Each row comes from the steps of one walk. Every step used is in the known rows, and no mark comes twice. Write the walk behind each row, first mark first.
Known rows
S V W Q U J F C L: [-243  -23   15  -40   24  337  -87   36  143 -104  -53 -160   85   18
 -101  -22 -488   -9   73   59   28  222  -43  160  203  233 -108   36
   19 -311   85  249  228  134   13 -307  188   56 -132  147  -44    4
   19 -140   39  109 -168  -22 -172   92  187   99  -86  -11   26  142
  -76 -220 -215]
Q V S W U J F: [   4   47   40  130   49  120   57 -135  113   -9   48 -189 -109   73
 -130   -7 -324   -4 -175   61  -45  266   43  111  259  342  -99  -89
   35    1  182  169 -140   42  -36 -209  144   41   35  112  112   37
   29 -130   78   43 -124  174 -115   28   34  166 -180    6   26  169
  -90 -169 -124]
F J Q U: [ -77  183   42  279   66   91  -97  114   19  -84 -112  207   17  116
 -171 -137  235  113   54 -123   37    3   96  159   30 -277  133  127
   82  166   55  140  218 -114  -74 -147   20   24   93  -89 -194   21
 -206   -2 -143   66  126 -130  -28  -85  -13  186 -204  -18   15  -52
  113  -79 -158]
L J U W: [   9  -53  -33  106   92 -108  168   43   41   24 -108  124  -71   85
  -31   -4  263  190  -10  -68  -10  -72   16  -87  -43  -32  241  136
 -135  305  -70   85  205  -81  -24   -9   10  -24   59 -170 -155  -57
   14   50  103   17  225   52  -74  -32 -139   37  -53   -9   41  -18
  103  -28    5]
W S V Q U: [ -43  -73   -4 -116  -21 -117  -73    4   75  131   41  -96   -9  -41
  -51 -123 -182 -179 -119  105  -42  158  -33  125  -45  218  -86 -265
  -26 -188  111  -98 -155  -33  189   19   44    9  -70   75  -20    6
 -119   -5  105   26  -55  -46  109   45  169  209   68 -199    4  124
  -95 -123  -82]
W S P V Q U H J F L: [-321 -164   33  176   21  168   61  -69   -9   81  -81 -172 -144  -32
 -225   60 -235  203 -136   30   51  202 -102  110  224  178 -198   -9
  280 -236  133   36  150  -33   93  -84  101   55  -57  153   -4  -20
 -146  -88  127  -61  -20 -149  134   67  134  -46  -44 -211  -13  115
   20 -279   26]
C L P V: [-157  -79    6 -174   76  -63 -201   94 -272 -167  -23  -23  -76 -119
  -49  -87  -38   57  -33 -107   59  -31   61 -135 -117 -476  241 -164
   30   29 -172  122  230   74  230  153 -247 -151  -98   12  -26 -143
  -98   -6 -166  217  -85 -105   47   87   -6 -383  210   73  389 -143
  124  112 -134]
C P W V S: [   4 -144   46 -282   16  -88  -51 -126  -23    2  -22 -145  -53 -143
   21 -129 -112  -88 -108   26  -72   31    3   31  -73  -41    3 -256
   30 -193  -43  -48   14  159  224  307 -181  -83  -54  124   38  -57
  -28  -42  -69  147  -74 -100  152   92   17 -108  110   45   -4  -57
  -13  121    3]
S P V W U J: [-151 -233  112 -233   75   12  -55  -60   -1  156 -125 -283 -210  -48
  -93 -146 -331   36  -14   16  -10  115   65   47   33  203 -129 -322
  156 -256  135 -100   33    8  356  134   20  -99    9  236  182  -38
   -6 -152  135   46  -83 -123  239  106  101  -70  104 -176   33  118
  -30  -59  111]
Q W S C L J U V: [ 119   50 -126  -88 -147 -148  189  -74   73   49  211  133  123  -23
  226  256  330  -91  168  117   -3 -274 -122 -192 -155  -34   69  249
 -206  197 -108  -84  -39  -73 -235  149   42  202  117 -113   36   75
   93  199  101 -129  152   65   20   64 -133   48   58  128 -241  -31
  -23  112  144]
F L P W S C J: [-104  -70  -57 -186 -103 -147  -20 -157 -243 -120  277  232  -12 -118
  170  -23 -237    0  -80 -142    9  -28  -42  -80  -70 -458   42  -75
  165  -14  -90  117   68  153   27  385 -401   18 -140   64  -46  -64
 -296  -24 -248  181  -85 -179   49  120 -138 -180   82  257  135 -307
   79  136  -21]
S V W U H L P C J Q: [  11 -101  105    5   38   13   -8   62   34   35 -122  -92  -63   34
   33  -93 -236  157 -182   79  180   48  -12 -167   85  216 -104  -57
   -8  -25   62  141    4  144   79  -97  110   -4 -259 -158   -6  -33
   63 -119  163  -55  -88    1 -186    2    9 -192    8 -211  269   35
  130   45  -76]
J U H L: [  35 -139   23  296  144 -120  185  -18    3  -53 -326   31 -179  156
 -231   35  167  226 -308   20  163  137   11 -170  183 -259  210   12
  128  361   67   30  189 -217   18  -39   90  -30   92 -165  -55  -53
 -104  -28   30   41  157   89  -74 -142  -83  -57 -139 -214  301  162
  292 -153   13]
F C P W V: [ -39 -171  -12 -274   77  100 -117  -30  -28  -67  -75  -55   42  -97
  -76 -125 -304   -7  -59  -76  -63   43  -42   33  -72 -182   97 -165
   -9 -150 -156  107  268  163  243  222 -286 -154  -94  105 -124 -125
 -101  -81 -135  268  -15   -7   41   90   38 -116  108   33  273  -49
   69   90 -116]
L P C J: [ -43   60  -43   -3  -14 -185 -141  100 -224 -266   30  165   27   -4
   96 -118   39   35  -40 -179   41  -60   12 -180  -95 -516  117  -56
   25  120 -187   84   41    3  -54  141 -272 -127 -118 -142 -145 -117
  -82  -38 -162  107  -91   15  -90  -53  -40 -284  139  142  273 -233
  172  154 -151]
J Q W V P: [  93   44  137   68  125   77  -40   98   73  161  -35   40  -56   -7
  -16   57  381   55  106   68 -171  -58   78  111  -25  200    4   16
  -97  115   39 -122 -127 -113    9  -38   63  -25  164  -24   14   65
   98   61   36 -232  174    7  103  -69  -35  205   31  -61  -30   37
  -34   29  218]
J F C P W S V Q: [-154 -194  -58 -241   34   88 -127 -189  -21  -91   34 -120  -13  -90
 -121 -169 -550  -45 -151  -20  -69  185 -116   75   75   19  -12 -216
   62 -292 -106  304  262  242  249  259 -159  -99 -189  210 -189 -121
 -189  -90  -92  362  -61  -72   23  280  132  -80  -10   -6  121  -73
   22  -32 -201]
W U J Q V S: [  86   58   34  217   59   24  127   -4   79   37 -132 -125 -127  128
 -114    4   65    1 -124    0   53  154  143   70  154  175   11  -26
  -10  117  233   -5 -170  -80  -52 -259  184   16  132   31  155   79
   90    0   25  -46   11  133   -2 -104  -25  193 -151  -20  -94  220
  -62 -106   -4]
C L J Q V P W U: [-128   44   54    1    6  130   13  -31   -2  116   -7  -13  -38  -66
  260   15  107  134  220    9  -68  -74   83   29  -65   34  231   79
 -130   64 -120  180   87  135   55  -82   36   -4   51   21   77  -40
  187  -52   88   55   28 -110  115   82 -140  -42    7  219 -100 -109
  -64  120  130]
W U H J: [ -81 -193   -8  238  121    5  205    4   11   36 -291 -155 -196  157
 -198  -34 -300  244 -236  -35  215  169   25 -132  185  142  -13 -123
  125  110  138   56   88 -121   54 -189   80  -68  -23  -34   70  -46
   58  -86  178  101  -13  206  -57  -73   -4  -26  -65 -185  197  269
  101 -203   39]
J U Q V W S P: [ 154   18   44  -41  -51  -10   19  -66  161  179   -7 -122   58  -43
    9  145  243 -198   75   42  -44  -42  -44   76  -59  372  -72   59
  -65    7   83 -256 -166  -17   17    3  182   64  130   54  139   54
   69  171   86  -75   73   40  119  -11   28  187  -47 -120 -299  117
 -121   35   50]
P V Q W S C L J U: [-159 -108 -111 -253 -156 -216  112  -96 -119  104  131   49  -38  -64
  295   39  176 -105  115  125  -55 -155  -80 -150 -165 -138  102    5
 -156  -28  -94    3   35   -7   78  261   -8  128  -17   44   85  -13
  -37  109  138    0   64 -171  188  193  -51  -92  159   78 -151  -28
  -91   76  175]
F L P C J: [-107   52  -25  -36   -7  -97 -181  123 -153 -292  149  237   79  -57
   93 -100  -57  101  -33 -234   33   10  -55  -77  -58 -674  124   79
   35   50 -197  159  147   58  -79   79 -355  -59 -128 -128 -220  -99
 -156 -107 -224   71 -130   -9 -159 -127  -87 -209  152  233  329 -321
  197  112 -230]
P V W Q U H: [-125 -137   97 -106   37   59    7  147  -62  253 -252 -178  -99  -24
 -110 -111 -143  -18 -165   80   30  185  153  128   -3  400  -54 -261
   45 -166  230 -134 -124   -9  326 -268  136  -66 -152  144  236  -54
    9  -93  171  -94  -88  -96  108  -40   93   70   42 -252  155  287
 -212 -145   25]
C P W Q U: [-100  -82  -44  -90   30  -28 -170   43  -10   -9 -240 -136   68  -10
 -190 -114 -265 -116 -134  -26   74  115   94    6 -145 -104  102 -298
    9  -99  -24    4  132  116  265  -64  -46 -143 -117   52   82 -109
  -63   33  -53  357 -115  -19   66   23  188  -93    9  -75  134  137
  -40  -22 -183]
H Q U W V: [ 118   37   -8  109   72  144   87  206  133  203 -116  -55   59   46
 -161  142  101   18  -27  -56   60  -26   80   34  -85  583  -49   42
 -177   51  108 -238  -82  -39   -8 -344  112  -53  -23 -113   71   35
  112  134  122 -130   90   80 -100  -51  100  201   17 -177    6  221
 -208 -150   40]
Q V P W: [  18  -39  116  -14   53  -25  -63  -11 -147   99  -77   13 -104  -98
   68  -41  251   17   24    3 -175   51  151  132  -49  -71  209 -150
   69   97  -32  -60 -136  -50  155   80  -89 -126  115  133   90  -54
   22 -100  -75   -5   14  -59  235  -51 -106   45   12   81  117  -57
  -23   80  136]
Q U V S W: [ 142   80   80  -71   -4    8  -58  -40  125  113  111  -67   72  -56
  -30  -71   35 -165  -61   88  -74   92    4  130  -21  269  -33  -61
  -67   -9   89 -120 -243   16   29  -64    3   61   32   47   68   39
  -21  -26   44 -110  -64   87  -24  -58   21  219  -14  -38   32   80
 -143   -9 -114]
H U W V S P: [ 272 -136   20 -170   73   -7  147  -41  230  216   60 -157    5  -41
  -17   93   -9  -75   65    5   34 -103 -118  -18  -44  432 -240   31
 -167 -119   68 -349 -109   12   31  128   -1   -4   62  -19   78   67
  126  111  159 -245  123  101  -15  -26    1   76  102 -176 -203  113
 -141  -39  222]
F L C J Q: [-123   91  -51  160   61   38  -80   26 -102 -221   60  307   50   48
   10  -86  -33  221   31 -152  -37    3  -52  -55   36 -486  225  235
   57  148 -192  334  314   41 -120  -61 -152  -16  -86 -180 -315  -44
 -120 -113 -199  207    5  -80 -262  -85 -143  -74  -14  229  182 -289
  215   58 -178]
L P W Q V S C: [ 121  -79  -54 -182 -113 -141   18  -63 -244   -6  -32  -86   12  -73
  100   28  -89 -282 -180   -3   -1   38  120  -50 -125  -13   36 -258
  -13  -51   49 -109 -300  133   98   66 -119 -103  -65  120  254  -25
   -8   49 -169   85 -126  -15  118   27    4 -129   33  136   76   60
 -185   79   10]
W U V P C L J F Q: [ -79  258   26  135  -52  127   -8  115  -29 -114  152   83   38  -45
  243   26  120  166  235   10  -92 -123    5   47   10  -61   22  242
  -53  -28 -160  119   28   15 -208 -123   66   36   92  -59 -130  -12
  217  -78   16 -202    0  -88  -10    9  -62  -98   37  237 -123 -309
  -43   63   18]
L P C J Q U: [ -26  232    3  217    1  -61 -203  174 -125 -206  -89  184  135   80
  -32  -87  292   37   52 -154  109 -107   84  -99 -130 -418   99   79
  -12  187 -112  102   65   17 -140  -77 -114  -67  -93 -208 -131  -60
  -68   72 -149   63   -3  -10 -110  -99   16 -187  -16   51  162 -147
  146  147 -204]
U J Q W: [ -30   27   36  294  137  -25   29   72    9  -60 -239   18 -141  172
 -282  -28  295  143  -75  -28   52   67  166  -18   96 -105  163  -12
   60  284  120   79   94 -193  -21 -137  121  -19  159  -55  -23   42
  -12   56  -20   79  110  142    0  -87   -9  132 -149  -88   59  171
  155  -72  -37]
J Q W U V S: [ 252   85   13   39   49   62  105   98  121  204   23  -66  -12   37
  -35   62  175  -83  -69   97    5    7  109   57    3  479   26   33
 -216  138  183 -105 -288  -14  -19 -267  209   64   69  -35  138   97
  161   67   82 -227   61  151  -59  -75  -65  267  -91  -26  -89  215
 -197  -18   44]
H Q W V P: [  58  -22   92   60  103  104   31  114   69  173  -62  -21  -44  -21
    7  112  292   73   79  -17 -107  -32   56   58  -19  368  -13   -2
 -145   61   27 -214 -147 -100   -5 -103   37  -73  119  -35   90   54
  181   75   92 -196  111   66   52  -51    6  174   97  -57  -18   92
 -139  -48  261]
P V W S C J Q: [ -58  -35   23 -140  -84 -150   55 -252 -218  136  219  152 -151   -2
  266  -85   56   23   66   15 -100 -113   10 -100  -25   18  -50  -62
  110  -31   12   48  -84   31   57  388  -82   78  -41  135  126   30
 -109   36  -17   51   63 -348  185  247 -145  -51   18  118 -224 -173
  -74  161  247]
W V P C: [  42    1  120  -92   15 -108  -89   50    6   -8   18    8  -28  -70
  150  -29  145  -17   44  -64 -178    5  -18   50  -57  -88 -172  -83
   45 -129  -58 -239 -187 -109  -42  183 -215 -140   88   27   -2  -31
   53 -108  -30 -270   21  -28  134 -114   10   15  231   35   28 -177
  -10   51  200]
U V Q W S P C J: [ 126   44 -114 -257 -192 -155  -19   42   42  129  302   31   98 -119
  284   69   43 -284   97   99 -119 -130 -122  -54 -153  240 -154  -26
 -139 -126  -47 -326 -374  -77  -20  111   32   87  -26   -5   24   34
   41   55  118 -251  -77   20   87   19   72   94  216   -7 -227  -21
 -156  107   81]
U H L C: [ -12 -160   -9  211   90  -82  179   82 -191 -170 -324  -30 -138   43
 -205   23  -45  220 -362   74   83  133  -12 -219  161 -174  159  -63
  217  193  -23   64  128 -160   -5  -62   29 -110  -56 -166 -116  -92
  -15 -198  -52   -2  -36  126 -149 -164  -31 -205   40 -146  474   61
  278 -107  -53]
F Q V P C: [ 118  177  141  132    3 -124 -149  145 -123  -58   -9  129   -3  -21
   84 -128  540    6  132   34 -182  -47  108  178  -74 -358  112   15
   48   89  -56 -113 -214 -193  -56   64  -42  -34  223    6  -46   31
  101  -34 -125 -183   25   27  180 -230  -70   74   23   41   55 -185
   67  161   28]
U J F C L: [-220   24  -69  175   93  197   24  -31  -83 -374  -53   43  -45   89
 -164   16 -229  195    1 -149   80  139  -42  -51  270 -429  144  152
  178   69  -87  340  409  -56 -152  -61  -69  -22   58   60 -191  -63
  -96 -126 -201  200  -44   77 -163   40  -13 -106  -83  192  177  -60
  209 -147 -170]
P W Q V S C J F L: [ -63   47 -121  -28 -144   52   68 -240 -148  -45  306  182   34  -15
  292   74 -293  -75  -24  -12 -111  101  -19   57   98  -97   38   81
   49  -86  -16  195 -118  161 -114  -31  -28  102  -72  125   76   45
  -86 -101 -157  146 -125 -230  -57  102 -128   27 -152  401 -174 -134
 -168  -36   29]
H J F C P W: [-237 -166  -44  200  130  181   -3 -143 -181 -280 -245  -60  -93   56
 -227  -76 -239  312 -114 -130   41  112  -27 -104  195 -306  221   -1
  198   48 -193  466  531  137   28  135 -139 -143  -70   76 -198 -155
  -70 -112 -168  469   -3   12  -59  159   -8 -305 -174  131  256  -62
  245  -22 -168]
J U H W Q V S P C: [ 373  -61  -22  -69  -19 -201   85   37  317  117 -172 -118  134   93
 -130   86  131 -249  -62  -67  165  -44  -76  -37  -66   82 -248   51
 -154   19   99 -401 -210  -93  -99  -43   27  -84   45 -126  123   69
   80  168  129 -232   98  315 -141 -248   47   81    4 -277 -183  215
  -30  -50  123]
W U V S P C L: [ 173   32  -33 -340 -115  -90  -83  -63  184  -28  222 -177  163 -115
  213   33 -186 -253  148    8   72  -96 -176  -90 -111  -10 -241   23
  -69 -282  -73 -274 -196   59  -87  158  -82   43   45   41  128   34
  173  -42   25 -193 -165   95   15  -39   51  -88  234  102 -229  -96
  -78  117   51]
U Q V W S P C L: [  78   73   10 -265 -202  -49  -84  -26   97   15  185 -188  172 -169
  243  137   78 -289  191   44  -15 -112 -147  -26 -128  193 -208   75
  -27 -274  -57 -288 -239   52  -97  102   48  105   38   97  184   48
  195   59   33 -167 -202   59  101   -7   84    6  209   70 -347  -68
 -138  165   14]

Which walk is each row?
[-270 -115   27  317  104  230    5   19   96  -10 -200 -106  -39   88
 -312  -30 -318  246 -158   31  139  290  -62  123  247  129  -45   49
  156 -106  113  242  219  -26   27 -400  201   40  -91   23 -149    7
  -90 -144  148  102  -54   14 -108  -50  131  101 -173 -196  174  207
   92 -357 -185]  S V Q U H J F L
[-221  110   59   45  -23  224 -223  194   78 -155  -23 -125  110  -62
 -219    8 -370  -53 -182 -112   -6  272    4  183   64   51 -240  -29
   52 -272   75   83   39  156    1 -365 -112  -59 -180   40 -109  -78
 -209 -135  -52  -90 -223   27 -155  -68  274   12   72  -41  331    0
  -82 -201 -386]  S W V Q U J F L P C
[  23  -40 -130 -223 -115  -59 -107    4 -224  -84   -6  -51  118  -77
   90  105 -245 -252  -32  -39  105  -53   73 -171 -219 -250  141 -174
  -53  -22 -114   -6  -46  158  111  -17 -135  -96 -100   61  206  -71
   -6   95 -175  280 -176   -6   44   80   54 -259  111  176  175   25
  -98  109  -88]  S C L P W Q V
[ 236    2 -147 -157 -140 -117  188  -65  -59  127  254   93   62   22
  293  115 -111 -261   18  100  -56  -78  -28  -88  -64  281  -66   20
 -163   27   60 -202 -418  -49 -117  -84  120  111   -9   13  217  110
  108   91   28 -117  -60   37  -59  -16  -63  146   36  131 -223  113
 -268    1  154]  U W Q V S C J
[ -46   96 -127  184  -39   94   70  -39 -143 -168  263  246   88   26
  -17  238  -18  139  -21 -150   97  -86  -82 -154   71 -107    8  238
   -6  182  -78  204   83   76 -304   -9  -92  107  -70 -112  -60   57
  -77  154 -169   68    3   26 -213  103  -83  -80  -74  227   20 -138
   16  -23  -22]  H Q W S C J F L P
[ -78  158   74  163 -108    4   42 -177 -198 -106  110   65 -117  -39
   78   93  236   14  158  107 -105  -56  115  129  108 -234  -25   36
  319   -3   52   35  -68  -78 -132  215   44  113  224  233  107   75
  -26   34 -187   -5   -9 -169  287  110  -61  -24 -140  169 -256 -196
   17   72  164]  U J F Q V P W S C L
[ 202   98    4   50   19    0  -48  103  288  125  -80   61  196  110
 -139   37   78  -41  154  -84  186 -230  -76  -65 -137   75 -296  121
  -69   14  -11 -277    2  -75 -120  -36   -8  -51  -44 -227  -88   79
  -26  157  149 -161  145   96 -143 -112   99   21   35 -314 -151   70
   95   18  117]  S P C J Q U H W V
[ -38   66  -17 -136  -61  -31 -103   -5  186  -53  123   -1  157  -39
  210   53  253   23  336   56  -61 -291 -173 -135 -181 -143  -47  197
 -188  -97 -251    7  150   38 -146  205  -19   91   80 -166 -128   52
  212   61  132  -70   68   -1   25   51   20 -117  177   82 -258 -169
  145  217   73]  S P C L J Q W V
[ 172  146   27   44    6  154   88  150  140  154   96   68  -12   16
   21   -6  162  -46   10   36  -34  -23  100  201   54  387   -8  152
 -168   90  211  -36 -171  -24  -72 -283  182  123   63  -41    3  114
   19    0   13 -277   84   13  -90  -75  -92  363 -153   11 -140   92
 -188  -58  -16]  F J Q W U V S
[  37    8  -37 -134  -49  -79   55 -174  168  -55  140   13   89  -75
  214   67  251  -25  253   14    0 -204 -189 -113  -73 -214  107  247
 -135   42 -197  -53  144   14 -122  232    0  114  171  -83  -87   27
  107   85   71  -29  118  -54   41   46 -112 -106   71  159 -317 -162
   96  124   69]  C L J U V S P
[ -60  -28   37  357   79  184   70  -74  -35   72 -243 -153 -151  114
 -243  -29 -111  250  -35  119   91   47  109   89  169  203   52  -57
  208   61   99  194  140    7  120 -148  269    4   60   50    4    6
   93  -43  122  232   34   25   99   58   14  -87 -336 -199    8  166
  127  -66  -28]  S P W U H J F Q V
[ 161   65 -151   47  -22   -8   70  204   -1   59  -40  154  116   61
   80  135   18  -92    5   31  -87  -70   37  -66 -111  229  148  162
 -261  215  -61  -11  -58    3  -58 -385  156  -47 -163 -237  -57  -48
   98   64   51   22   45  105 -316 -123  -35   51  -10  -12  104   75
 -120   -3  -98]  L C J U W Q V
[ -22  262  -29  222  -76 -129    0   54 -152 -146  258  285  -48   55
  135  -78  330  100   49  102 -155  -90   35   62   77 -173   49  106
   48  134  -26  187  -72  -84 -199  140   61  157   -3 -104 -207   43
  -17   10  -71  -56    9  -57  -57   25  -99   43 -148  107 -116 -239
   98  129  -71]  P C J F Q W S
[ -62   62   76  260   86  -35   -9  -15   39  -67   40   21 -194   95
 -262  -98  131  146  -76  182 -118   96   98  201  202   99  -25  -89
  143   54  177  191   46 -131    4   74  202  105  102   15 -188  107
  -53   26   23   77   92   21   32   78   54  198 -242 -198  -54   21
  162  -90 -110]  U J F Q W S V
[  -6  -15   -7  -77   12  144    5  -18   18  118   20  203    2  -10
  266   -6  -55  -33  110 -130 -168   45   56  119    7   76  122   99
 -124   55  -50  -18   30   73   87  -75 -119 -115  -50   44  -39 -104
  -81  -29  -44   13  150 -145  -43   30 -113   84  -35  144   23  -94
 -179    2  123]  F C J U V P W Q
[ -59  -15   78  -72   30  -25 -114  -50   37   94  137  100 -127  -35
  -43 -105  242   61  124    7 -156 -123   -8  150  -11  -49  -56    2
   76  -34   43   10  131  -71  103  341  -52   65   96   33 -109   57
 -176   47  -35  -41  198 -215  179  128  -25  101  -40 -127 -173 -140
   95   73   92]  F J Q W S P V
[ 303  -60   10  -79  -17  -82  216   41  115  183  -95  -67   97   35
 -170   95    5 -193 -106   51  190  -80  -22  -14  -63  238 -305  -73
   -7  -24  198 -413 -282 -129  -85   -8   -6   -8   18  -13  157  133
  -45  110   77 -319   55  165  -24 -146   37  162   51 -260  -52  268
 -106 -131  234]  Q U H W V S C
[  98   50  -29  -89  -82 -283  -74  -94  150  -15  193  160   88   25
  177    0  318  -98  188   37  -73 -193 -158  -82 -108 -246 -105   94
  -56   65  -97 -126  -46  -89 -141  404  -78  113   50 -131  -81   31
  -19  100   70  -76  100   57   21  -24  -48    6   36  -42 -242 -151
  163  197  102]  Q W S P C J U
[ 199  -42   27 -139  -50  -83   19 -105  -55   78 -115 -134   55   -8
 -103 -155  -89 -165  -63  175  151  -46   73   62 -104  -98  -27 -203
   88  -75  110  -75 -170   54  172  106   56   70   51  163  225   70
   66   49  -29  128  -98  123  199  -53  -10  -36  -93 -121  -18  153
  -25  145  -19]  F Q V S C P W U H
[  36   61  -17   76    6  -47   -6   77  250  -61 -181  -12  216   88
 -160   20  207   85  219 -116  308 -263 -130 -191 -142 -285  -84  241
  -53   68 -157  -71  283  -53 -202   25  -27   -8   35 -241 -125   36
   77  139  134  -67  101  183 -129 -109   45 -153   62 -165 -156  -16
  243   52   25]  S P C L J Q U H W
[ 184   89 -171   20 -115   10  205 -103 -100   37  266  113   51   66
  212  198 -151 -160   -2   87  -65  -50  -24  -86   58  339  -78  114
  -99   68   41  -30 -332  -14 -232 -173  205  112  -15   10  150  104
  102   73  -16  -88  -34   -9 -137   63  -58   95 -103  194 -256   71
 -252  -74  118]  U W Q V S C J F
[-316  -65   25 -136    7  343 -124    6    4  -65  -69 -212   26  -54
  -84    5 -391   -5  157   22  -12  125  -35  122  141  106 -120   -3
  123 -375   28  117  273  118  126 -120  112    3  -73  246   61  -43
  -12 -124   -7   62 -142 -176   33  154  199 -117   11   -8  -21   83
  -84 -146  -71]  S P V W Q U J F C L
